Here is a tiny trained network, its code and every weight. The questions are about switching its units off for an input and a class, where a switched-off unit gives its printed mean instead of its output.

import numpy as np


def w(rows, s, z=0):
    codes = np.array(rows[::2]) - 128.0
    scale = np.full(codes.shape[1], s)
    scale[-1] = z or s
    return codes * scale


def f(y):
    return np.maximum(y, 0)


def log_softmax(a):
    a = a - a.max(-1, keepdims=True)
    return a - np.log(np.exp(a).sum(-1, keepdims=True))


def net(x, mask):
    res = np.array(x, float).reshape(1, 7) / 4 @ E
    y = f(res @ A[0][:, :-1].T + A[0][:, -1])
    res = res + np.where(mask, y, B[0][:, -1]) @ B[0][:, :-1]
    return log_softmax(res[-1] @ U[:, :-1].T + U[:, -1])


A, B = {}, {}
E = w([
[54,233,204,105,185,226,65,35,216,116,89],'x0',
[69,128,125,187,89,193,142,171,68,255,30],'x1',
[129,139,122,126,130,119,128,130,127,134,121],'x2',
[96,44,139,235,222,26,25,76,97,105,63],'x3',
[183,113,6,124,160,198,75,29,81,197,182],'x4',
[79,47,40,114,80,146,206,50,174,43,45],'x5',
[129,133,131,124,133,129,130,128,121,124,123],'x6',
],0.006)
A[0] = w([
[69,58,76,113,97,143,188,60,168,77,69,103],'N1',
[159,109,22,125,167,213,77,21,125,182,163,85],'N2',
[172,170,188,124,190,105,71,210,105,199,203,88],'N3',
[125,83,129,217,233,69,48,99,88,103,76,42],'N4',
[167,124,28,128,168,194,73,38,89,166,158,60],'N5',
[163,186,124,66,92,208,208,157,141,152,175,46],'N6',
[187,134,120,69,138,42,123,100,176,44,218,63],'N7',
[66,104,107,87,124,163,165,67,180,89,76,34],'N8',
[45,132,106,201,83,164,138,176,70,239,47,135],'N9',
[170,203,214,154,160,117,76,175,91,200,189,76],'N10',
[55,166,160,118,168,190,121,78,190,127,112,12],'N11',
[135,62,29,140,58,110,207,105,149,81,76,127],'N12',
[94,112,226,127,121,77,144,178,164,92,80,17],'N13',
[228,42,49,151,60,14,218,233,38,133,186,54],'N14',
[212,148,200,145,155,103,79,184,86,183,189,94],'N15',
[68,139,130,155,93,194,143,162,81,214,57,70],'N16',
[53,209,181,110,179,230,92,75,189,121,109,26],'N17',
[185,131,132,71,174,69,109,97,176,27,228,70],'N18',
[184,195,126,27,69,232,212,174,131,139,172,21],'N19',
[91,59,140,221,255,48,31,89,87,119,62,64],'N20',
[106,177,154,109,168,149,95,91,178,80,144,117],'N21',
[25,145,244,133,99,80,182,196,208,70,57,103],'N22',
],0.0053,0.0011)
B[0] = w([
[111,200,66,225,118,171,127,138,82,43,176,191],'N1',
[204,187,205,143,122,76,159,211,42,171,204,201],'N2',
[105,184,62,213,118,183,124,98,130,22,132,204],'N3',
[90,126,105,81,39,60,159,95,193,153,137,209],'N4',
[204,176,186,133,117,62,174,199,55,180,195,196],'N5',
[80,119,102,89,45,43,143,95,183,152,114,197],'N6',
[195,77,185,124,175,192,175,71,165,130,36,182],'N7',
[96,176,44,198,155,148,81,143,90,84,159,174],'N8',
[193,66,190,140,185,210,206,53,167,122,49,208],'N9',
[84,181,52,203,128,186,131,109,141,34,138,202],'N10',
[88,97,119,84,182,119,72,184,109,150,136,176],'N11',
[88,191,60,198,151,189,83,154,101,47,152,197],'N12',
[182,188,158,138,130,92,168,181,68,150,178,176],'N13',
[45,59,116,35,240,141,1,177,113,186,114,255],'N14',
[89,175,61,194,125,180,106,106,129,49,109,199],'N15',
[192,56,175,110,163,169,172,58,168,129,38,187],'N16',
[63,62,117,53,185,145,39,193,119,171,136,199],'N17',
[197,66,174,132,151,194,187,60,171,129,46,186],'N18',
[66,104,96,85,24,37,152,80,195,160,139,216],'N19',
[76,123,120,92,16,37,170,78,200,173,142,230],'N20',
[117,79,128,71,172,152,92,138,134,171,98,170],'N21',
[227,178,201,141,125,84,141,204,37,183,221,214],'N22',
],0.0057,0.0089)
U = w([
[67,118,112,94,5,59,147,85,196,147,139,20],'0',
[67,83,120,68,218,145,39,174,115,151,130,100],'1',
[97,186,75,210,124,180,118,121,117,46,146,167],'2',
[227,168,178,136,115,85,163,182,55,156,183,129],'3',
[200,70,167,125,168,189,183,59,172,124,63,253],'4',
],0.012,0.00033)

Each question gives the input, the list of numbers given to net, and the class t.
The units are the neurons (one row each of A and B). Each row of codes is followed by its name. A weight is (code - 128) times the scale printed after its matrix; where a second scale follows, it is the last column's (A, B and U).
mask holds one flag per neuron, in row order. A switched-off neuron (its flag False) gives its mean, the last column of its row in B, instead of its output. The means were averaged over made-up inputs and are rounded, as every weight is.
A unit's drop is (log p(t) with every unit on - log p(t) with that unit switched off) / (log p(t) with every unit on - log p(t) with every unit switched off).
The circuit of an input: a set's keep is (log p(t) with only the set's units on - log p(t) with every unit switched off) / (log p(t) with every unit on - log p(t) with every unit switched off). Starting from the 12 units with the biggest drops (on a tie, the unit counted first), units are removed one at a time, each time the one whose removal leaves the highest keep (on an exact tie, the one counted first), for as long as the keep stays at least 0.8.
circuit, biggest first: the units of the circuit, biggest drop first
most important unit: the unit with the biggest drop
k most important neurons: the k neurons with the biggest drops, biggest first
drop when u is switched off: that unit's drop, to one decimal
input [1,-1,-1,3,5,3,-6], class 3: circuit, biggest first -> (N2, N5)
input [0,-4,8,-5,1,-3,-1], class 0: circuit, biggest first -> (N19)
input [-7,-8,-4,-8,0,-2,4], class 0: 2 most important neurons -> (N19, N6)
input [2,8,-8,0,-5,-8,1], class 2: 3 most important neurons -> (N10, N3, N15)
input [7,-4,-2,-5,8,0,-1], class 3: 2 most important neurons -> (N2, N5)
input [-7,7,5,-5,0,-8,-8], class 2: circuit, biggest first -> (N3, N10)
input [-1,-8,-3,-4,2,1,-1], class 4: 2 most important neurons -> (N7, N18)
input [5,4,7,5,7,-1,-2], class 3: 2 most important neurons -> (N2, N5)
input [2,0,-6,8,4,6,7], class 0: 2 most important neurons -> (N20, N4)
input [1,7,2,4,-1,-7,-4], class 2: 3 most important neurons -> (N10, N3, N15)
input [7,-1,-2,-8,-5,-5,0], class 0: 3 most important neurons -> (N19, N6, N14)
input [-5,6,1,-5,1,-3,1], class 4: 2 most important neurons -> (N9, N16)
input [2,0,1,7,-8,5,8], class 3: 2 most important neurons -> (N22, N13)
input [7,4,-4,-5,1,3,0], class 1: 4 most important neurons -> (N17, N20, N11, N4)
input [-2,-3,0,-2,-7,7,3], class 2: circuit, biggest first -> (N12)
input [7,6,-8,-4,8,0,-7], class 3: 3 most important neurons -> (N2, N5, N14)
input [-5,6,-1,-3,5,-6,-3], class 2: 3 most important neurons -> (N3, N10, N15)
input [-2,-6,8,-4,2,-3,4], class 4: circuit, biggest first -> (N7, N18)
input [-1,-3,6,-8,-3,-7,2], class 0: drop when N1 is switched off -> 0.0
input [8,-6,7,-6,-7,-7,2], class 1: most important unit -> N17
input [7,-4,-7,-5,-7,-7,2], class 1: drop when N4 is switched off -> 0.1
input [-6,-1,0,3,5,2,2], class 1: drop when N22 is switched off -> 0.4
